Here is a tiny trained network, its code and every weight. The questions are about switching its units off for an input and a class, where a switched-off unit gives its printed mean instead of its output.

import numpy as np


def w(rows, s, z=0):
    codes = np.array(rows[::2]) - 128.0
    scale = np.full(codes.shape[1], s)
    scale[-1] = z or s
    return codes * scale


def norm(h):
    return h / np.sqrt((h * h).mean(-1, keepdims=True) + 1e-5)


def f(y):
    return np.maximum(y, 0)


def log_softmax(a):
    a = a - a.max(-1, keepdims=True)
    return a - np.log(np.exp(a).sum(-1, keepdims=True))


def net(x, mask):
    res = np.array(x, float).reshape(1, 5) / 4 @ E
    u = 0
    for l in range(2):
        y = f(norm(res) @ A[l][:, :-1].T + A[l][:, -1])
        res = res + np.where(mask[u : u + 5], y, B[l][:, -1]) @ B[l][:, :-1]
        u += 5
    return log_softmax(norm(res)[-1] @ U[:, :-1].T + U[:, -1])


A, B = {}, {}
E = w([
[127,130,123],'x0',
[132,130,130],'x1',
[1,120,23],'x2',
[128,131,126],'x3',
[137,137,107],'x4',
],0.0098)
A[0] = w([
[2,198,6,199],'0.n1',
[111,154,172,254],'0.n2',
[56,170,102,248],'0.n3',
[63,116,199,29],'0.n4',
[141,159,120,43],'0.n5',
],0.0091,0.002)
B[0] = w([
[156,136,158,253],'0.n1',
[127,250,178,152],'0.n2',
[127,162,177,187],'0.n3',
[168,101,86,136],'0.n4',
[108,90,140,129],'0.n5',
],0.013,0.011)
A[1] = w([
[162,75,48,173],'1.n1',
[4,124,80,253],'1.n2',
[169,207,174,190],'1.n3',
[166,130,138,123],'1.n4',
[69,170,177,95],'1.n5',
],0.014,0.0056)
B[1] = w([
[95,154,99,128],'1.n1',
[154,224,250,160],'1.n2',
[50,114,57,255],'1.n3',
[92,129,159,155],'1.n4',
[71,101,73,173],'1.n5',
],0.011,0.017)
U = w([
[134,198,199,245],'0',
[67,134,115,175],'1',
[47,129,126,90],'2',
[69,144,115,105],'3',
[89,128,105,170],'4',
[162,58,91,3],'5',
[247,28,66,55],'6',
],0.014,0.0051)

Each question gives the input, the list of numbers given to net, and the class t.
The units are the neurons (one row each of A and B). Each row of codes is followed by its name. A weight is (code - 128) times the scale printed after its matrix; where a second scale follows, it is the last column's (A, B and U).
mask holds one flag per neuron, layer by layer. A switched-off neuron (its flag False) gives its mean, the last column of its row in B, instead of its output. The means were averaged over made-up inputs and are rounded, as every weight is.
A unit's drop is (log p(t) with every unit on - log p(t) with that unit switched off) / (log p(t) with every unit on - log p(t) with every unit switched off).
The circuit of an input: a set's keep is (log p(t) with only the set's units on - log p(t) with every unit switched off) / (log p(t) with every unit on - log p(t) with every unit switched off). Starting from all 10 units, units are removed one at a time, each time the one whose removal leaves the highest keep (on an exact tie, the one counted first), for as long as the keep stays at least 0.8.
units of the circuit, in order: the units of the circuit, biggest drop first
most important unit: the unit with the biggest drop
k most important neurons: the k neurons with the biggest drops, biggest first
drop when u is switched off: that unit's drop, to one decimal
input [-5,-6,-5,-5,-1], class 3: most important unit : 0.n1
input [-7,1,-5,-3,-6], class 2: units of the circuit, in order : 0.n1; 1.n2
input [1,6,8,1,5], class 0: 3 most important neurons : 1.n2; 1.n3; 0.n2
input [2,-4,-5,1,-7], class 4: units of the circuit, in order : 0.n1; 1.n2
input [5,-2,5,2,2], class 0: 3 most important neurons : 1.n2; 0.n2; 1.n3
input [7,-7,-6,3,-3], class 2: 3 most important neurons : 0.n1; 1.n2; 1.n3
input [6,-3,-6,-4,8], class 4: units of the circuit, in order : 1.n2; 0.n3
input [1,2,-4,2,-5], class 4: 2 most important neurons : 0.n1; 1.n2
input [-5,3,-4,-6,7], class 4: 4 most important neurons : 1.n2; 0.n1; 0.n3; 1.n3
input [-1,-7,-6,0,-1], class 3: 3 most important neurons : 0.n1; 1.n2; 1.n3
input [-3,5,7,-7,-5], class 0: drop when 0.n2 is switched off : 0.1
input [8,1,-5,2,-1], class 2: drop when 1.n2 is switched off : 0.5
input [-4,-7,8,-5,-4], class 0: drop when 1.n2 is switched off : 0.7
input [7,3,-4,4,7], class 2: units of the circuit, in order : 1.n2
input [6,0,-5,-2,6], class 2: 2 most important neurons : 0.n1; 1.n2
